Here is a tiny trained network, its code and every weight. The questions are about switching its units off for an input and a class, where a switched-off unit gives its printed mean instead of its output.

import numpy as np


def w(rows, s, z=0):
    codes = np.array(rows[::2]) - 128.0
    scale = np.full(codes.shape[1], s)
    scale[-1] = z or s
    return codes * scale


def f(y):
    return np.maximum(y, 0)


def log_softmax(a):
    a = a - a.max(-1, keepdims=True)
    return a - np.log(np.exp(a).sum(-1, keepdims=True))


def net(x, mask):
    res = np.array(x, float).reshape(1, 6) / 4 @ E
    y = f(res @ A[0][:, :-1].T + A[0][:, -1])
    res = res + np.where(mask, y, B[0][:, -1]) @ B[0][:, :-1]
    return log_softmax(res[-1] @ U[:, :-1].T + U[:, -1])


A, B = {}, {}
E = w([
[123,112,254],'x0',
[44,158,130],'x1',
[126,128,129],'x2',
[129,130,128],'x3',
[128,128,128],'x4',
[96,50,121],'x5',
],0.0094)
A[0] = w([
[22,170,94,172],'n1',
[151,204,107,178],'n2',
[120,128,104,173],'n3',
[232,81,165,178],'n4',
[149,188,114,188],'n5',
[124,125,133,113],'n6',
[76,140,8,177],'n7',
[152,199,139,253],'n8',
[164,224,181,148],'n9',
[150,194,138,246],'n10',
[91,25,115,220],'n11',
[146,171,121,193],'n12',
[183,122,36,213],'n13',
[76,129,210,88],'n14',
[179,109,90,185],'n15',
[110,112,225,161],'n16',
[49,158,160,89],'n17',
[174,126,37,209],'n18',
[125,184,101,111],'n19',
],0.014,0.0031)
B[0] = w([
[196,227,103,212],'n1',
[79,174,106,199],'n2',
[138,138,98,160],'n3',
[202,47,150,210],'n4',
[88,165,116,187],'n5',
[123,130,128,132],'n6',
[222,154,39,255],'n7',
[137,201,200,201],'n8',
[200,111,177,204],'n9',
[136,196,194,196],'n10',
[108,36,21,210],'n11',
[103,168,133,174],'n12',
[47,133,69,246],'n13',
[63,133,200,204],'n14',
[81,107,104,191],'n15',
[98,89,253,223],'n16',
[70,154,159,182],'n17',
[51,135,70,243],'n18',
[103,180,114,173],'n19',
],0.037,0.0094)
U = w([
[23,137,129,255],'0',
[96,87,83,44],'1',
[171,176,107,37],'2',
[244,120,78,211],'3',
[253,118,173,193],'4',
[167,46,145,88],'5',
[117,143,171,28],'6',
],0.007,0.0051)

Each question gives the input, the list of numbers given to net, and the class t.
The units are the neurons (one row each of A and B). Each row of codes is followed by its name. A weight is (code - 128) times the scale printed after its matrix; where a second scale follows, it is the last column's (A, B and U).
mask holds one flag per neuron, in row order. A switched-off neuron (its flag False) gives its mean, the last column of its row in B, instead of its output. The means were averaged over made-up inputs and are rounded, as every weight is.
A unit's drop is (log p(t) with every unit on - log p(t) with that unit switched off) / (log p(t) with every unit on - log p(t) with every unit switched off).
The circuit of an input: a set's keep is (log p(t) with only the set's units on - log p(t) with every unit switched off) / (log p(t) with every unit on - log p(t) with every unit switched off). Starting from the 12 units with the biggest drops (on a tie, the unit counted first), units are removed one at a time, each time the one whose removal leaves the highest keep (on an exact tie, the one counted first), for as long as the keep stays at least 0.8.
circuit, biggest first: the units of the circuit, biggest drop first
unit that matters most: the unit with the biggest drop
top k neurons: the k neurons with the biggest drops, biggest first
drop of u: that unit's drop, to one decimal
input [-8,-1,-4,8,-4,6], class 1: circuit, biggest first : (n13; n18; n7)
input [1,3,5,0,-1,-3], class 6: circuit, biggest first : (n7; n13; n18)
input [-2,0,7,5,-7,6], class 1: circuit, biggest first : (n11; n8)
input [-2,0,2,4,-8,6], class 1: circuit, biggest first : (n11; n8)
input [7,7,2,7,-8,-8], class 6: unit that matters most : n9
input [4,0,7,0,-8,0], class 4: top 2 neurons : (n13; n18)
input [-4,-5,-2,1,4,1], class 1: top 2 neurons : (n14; n16)
input [3,4,-2,-5,-3,-2], class 6: top 2 neurons : (n13; n18)
input [2,1,0,6,8,0], class 6: top 4 neurons : (n7; n13; n18; n4)
input [-7,4,-4,-8,4,4], class 3: drop of n7 : 0.6
input [-1,-7,-5,-6,-2,2], class 1: drop of n4 : 0.2
input [6,-3,6,-2,-1,0], class 4: drop of n11 : 0.1
input [8,-1,2,-6,5,6], class 5: drop of n13 : 0.1
input [-7,6,-8,0,-2,-6], class 2: unit that matters most : n7
